In the rows, 128 means zero.
Each row of numbers stands for one element and depends on some of the facts below. Use the named rows to name the rest.

How the elements are related:
ξ: refers to; Δ: is of sort
ξ k_858 <- k_977
ξ k_139 <- k_890
ξ k_953 <- k_295
ξ k_154 <- k_517
ξ k_441 <- k_390
ξ k_975 <- k_858
ξ k_233 <- k_988
ξ k_390 <- k_814
ξ k_626 <- k_541
ξ k_121 <- k_463
ξ k_620 <- k_663
ξ k_123 <- k_620
ξ k_744 <- k_975
ξ k_956 <- k_325
ξ k_595 <- k_632
ξ k_35 <- k_908
ξ k_224 <- k_121
ξ k_541 <- k_233
ξ k_908 <- k_595
ξ k_814 <- k_626
{k_977 k_259 k_25 k_34 k_233 k_595 k_281 k_626} Δ griter
{k_890 k_390 k_605 k_956 k_954 k_139 k_463 k_663 k_620 k_975 k_726 k_325 k_637 k_35 k_440 k_632 k_441 k_192 k_154} Δ mikles
{k_983 k_953 k_295 k_224 k_517 k_294 k_858 k_988 k_814 k_541 k_744 k_908 k_121 k_123} Δ gofi

Some elements and their rows:
k_390: [174 149 135  45 141 163 110 151 139 161 100 145 135  76 129 149]
k_975: [103  60 175  86 110  67 118  88 103 157 136 149 132 169 130 164]
k_858: [130  33 156 128 138 113 126 132 112 209 125 142 111 182  99 151]
k_620: [129 145 106  57 112 128 146 106 208 191 115 110 132 167 192 106]
k_890: [150 114 116 114 109 117 144 124 135 138 151 124 116  90 151 145]
k_632: [156 129 125 105  96 126 150 123 143 138 150 121 114  86 121 130]
k_294: [122 140 110 149 148 139 116 121 112 123 131 132 124 156 109 128]
k_325: [166 105 132 126 107 126 142 126 135 136 141 117 122  94 173 149]
k_35: [140 172 154 122 108 135 119 102 130  71 147 123 169 132 132 155]
k_34: [ 84 129 124 167 132 144 128 151 135  93 113 146 153 133 121 115]
k_626: [ 71 104 142 155  92 107 144 150 135 136  59  12  96  98 139 120]
k_517: [164 104 119 143 143 144 133 153 125 173 119 116 104 130 111 119]
k_154: [133 135 102 136 119 120 137 116 120  88 160 142 146 102 153 157]
k_121: [138 114 152 101 203 169 184 117 113 127 114 138  87 158  98  67]
k_637: [126 145 117 125 120 113 124  98 116  90 148 138 149 117 143 150]

Rows to name:
A row may be one of the elements named above.
[139 124 123  97 137 157 135 151 125 190  67  42  95 105  97 133] | k_814
[ 66 101 144 157  89 107 138 149 141 134  57  11  94  96 137 124] | k_626
[119 122 163 166 117  84  79 143 114 191  92  57  75 116 154 107] | k_541
[146 119 138  94 137 126 166 107 135 116 141 136 111 103 147 118] | k_463
[133 128 190 171 116 101  64 205 130 176  93 172 108  95 173  88] | k_233
[152 124 113 148 122 127 133 124 126  74 159 137 148 102 171 167] | k_956
[143 138 153 146  90 177 157 179 164 141 124 116 124 110  65 105] | k_595
[ 99 127 142 138 150 120 106 108  96 127 126 141 143 192  89 139] | k_744
[153 132 125 103  99 124 151 121 140 137 151 124 119  90 120 134] | k_632
[126 145 108  60 109 128 139 110 200 188 113 114 133 162 198 106] | k_620
[162 128 151 141 144 135  90 151 118 190 117 149 101 129 129 100] | k_988
[ 95 138  61 153 135 103 130 106  97 135 150 140 114 141  61 104] | k_953
[114  73 142 148 125 131 139 172 142 151 108 142 124 134 127 122] | k_977
[146 159 128  97 136 146 106 126 120  92 131 175 161  99 137 150] | k_441
[182 171 187 133 118 185 122 136 146 156 119  92 127 151  75 121] | k_908
[167 104 130 121 112 130 139 132 142 134 142 120 126  94 171 152] | k_325
[ 98 124 148 140 155 116 102 109  99 124 130 137 143 196  95 140] | k_744
[150 102 118 153 140 148 139 148 121 172 127 115 102 126 106 122] | k_517
[108 157 106 130 153 144 116 116 143 148 123 116 145 190 129 112] | k_123
[142 127 121  79 114 113 138 111 169 162 130 117 122 130 169 117] | k_663
[114 138 128 132 182 151 146 114 103  91 133 146 125 167 100 102] | k_224
[154 126 114 143 121 129 129 121 125  79 155 135 147 102 172 166] | k_956
[121 118  88 137 131 118 133 129 117 184 136 123  91 125  68  95] | k_295

